Here is a tiny trained network, its code and every weight. The questions are about switching its units off for an input and a class, where a switched-off unit gives its printed mean instead of its output.

import numpy as np


def w(rows, s, z=0):
    codes = np.array(rows[::2]) - 128.0
    scale = np.full(codes.shape[1], s)
    scale[-1] = z or s
    return codes * scale


def norm(h):
    return h / np.sqrt((h * h).mean(-1, keepdims=True) + 1e-5)


def f(y):
    return y / 2 * (1 + np.tanh(0.7978845608 * (y + 0.044715 * y**3)))


def log_softmax(a):
    a = a - a.max(-1, keepdims=True)
    return a - np.log(np.exp(a).sum(-1, keepdims=True))


def net(x, mask):
    res = np.array(x, float).reshape(1, 6) / 4 @ E
    u = 0
    for l in range(2):
        y = f(norm(res) @ A[l][:, :-1].T + A[l][:, -1])
        res = res + np.where(mask[u : u + 5], y, B[l][:, -1]) @ B[l][:, :-1]
        u += 5
    return log_softmax(norm(res)[-1] @ U[:, :-1].T + U[:, -1])


A, B = {}, {}
E = w([
[92,114,168,194,84,58,4],'x0',
[79,252,69,115,108,88,150],'x1',
[175,120,109,122,190,154,165],'x2',
[35,160,117,116,82,93,13],'x3',
[5,75,139,150,102,199,40],'x4',
[156,85,148,161,148,72,119],'x5',
],0.0039)
A[0] = w([
[174,156,119,90,175,191,200,5],'L0N0',
[188,159,177,81,130,96,172,119],'L0N1',
[82,254,96,102,96,136,128,42],'L0N2',
[89,211,52,118,87,115,130,29],'L0N3',
[199,105,126,122,123,66,158,88],'L0N4',
],0.0057,0.0024)
B[0] = w([
[136,79,2,50,109,182,147,217],'L0N0',
[163,103,151,170,133,83,69,199],'L0N1',
[54,184,196,131,118,68,158,250],'L0N2',
[42,191,191,62,194,53,136,215],'L0N3',
[174,131,138,208,165,93,145,190],'L0N4',
],0.0063,0.0023)
A[1] = w([
[68,51,136,168,74,147,49,55],'L1N0',
[153,113,54,87,120,158,174,70],'L1N1',
[72,90,165,127,96,173,42,52],'L1N2',
[204,104,173,130,133,175,147,254],'L1N3',
[80,254,133,94,143,98,111,115],'L1N4',
],0.0078,0.00097)
B[1] = w([
[175,93,178,88,107,253,98,220],'L1N0',
[42,94,89,24,214,163,69,176],'L1N1',
[211,94,176,236,133,235,100,213],'L1N2',
[95,199,85,100,114,76,101,188],'L1N3',
[18,135,177,141,38,128,233,254],'L1N4',
],0.0072,0.0057)
U = w([
[165,86,213,186,97,233,41,88],'0',
[127,107,50,17,211,149,129,98],'1',
[20,207,188,133,70,80,180,251],'2',
[218,136,130,211,159,6,81,37],'3',
],0.012,0.0018)

Each question gives the input, the list of numbers given to net, and the class t.
The units are the neurons (one row each of A and B). Each row of codes is followed by its name. A weight is (code - 128) times the scale printed after its matrix; where a second scale follows, it is the last column's (A, B and U).
mask holds one flag per neuron, layer by layer. A switched-off neuron (its flag False) gives its mean, the last column of its row in B, instead of its output. The means were averaged over made-up inputs and are rounded, as every weight is.
A unit's drop is (log p(t) with every unit on - log p(t) with that unit switched off) / (log p(t) with every unit on - log p(t) with every unit switched off).
The circuit of an input: a set's keep is (log p(t) with only the set's units on - log p(t) with every unit switched off) / (log p(t) with every unit on - log p(t) with every unit switched off). Starting from all 10 units, units are removed one at a time, each time the one whose removal leaves the highest keep (on an exact tie, the one counted first), for as long as the keep stays at least 0.8.
circuit, biggest first: the units of the circuit, biggest drop first
most important unit: the unit with the biggest drop
k most important neurons: the k neurons with the biggest drops, biggest first
top k neurons in layer l: the k neurons of layer l with the biggest drops, biggest first
drop when u is switched off: that unit's drop, to one decimal
input [0,-4,6,7,-7,-7], class 1: top neuron in layer 1 => [L1N4]
input [-3,5,-4,-6,-5,7], class 3: circuit, biggest first => [L0N1; L1N4]
input [-8,3,-4,-1,4,5], class 1: circuit, biggest first => [L0N0; L1N1]
input [3,1,-5,0,-1,2], class 0: circuit, biggest first => [L0N2; L1N0]
input [-1,-5,7,-8,-3,4], class 1: 3 most important neurons => [L0N0; L1N1; L1N2]
input [-3,2,-6,-8,-1,8], class 3: 3 most important neurons => [L0N4; L0N1; L1N0]
input [-1,5,-1,-5,-7,-8], class 1: 2 most important neurons => [L0N0; L1N1]
input [0,-6,8,-5,0,4], class 1: 2 most important neurons => [L0N0; L1N2]
input [6,-5,7,-4,-3,-6], class 3: top 2 neurons in layer 0 => [L0N4; L0N1]
input [-8,8,-5,-7,-5,-5], class 1: drop when L0N0 is switched off => 1.6
input [-6,-3,-6,-7,-3,3], class 1: drop when L0N0 is switched off => 0.2
input [-1,5,-6,-6,2,8], class 3: drop when L1N4 is switched off => 0.3
input [-6,-7,1,-6,2,5], class 1: drop when L1N2 is switched off => 0.0
input [5,4,3,-7,3,3], class 3: most important unit => L1N4
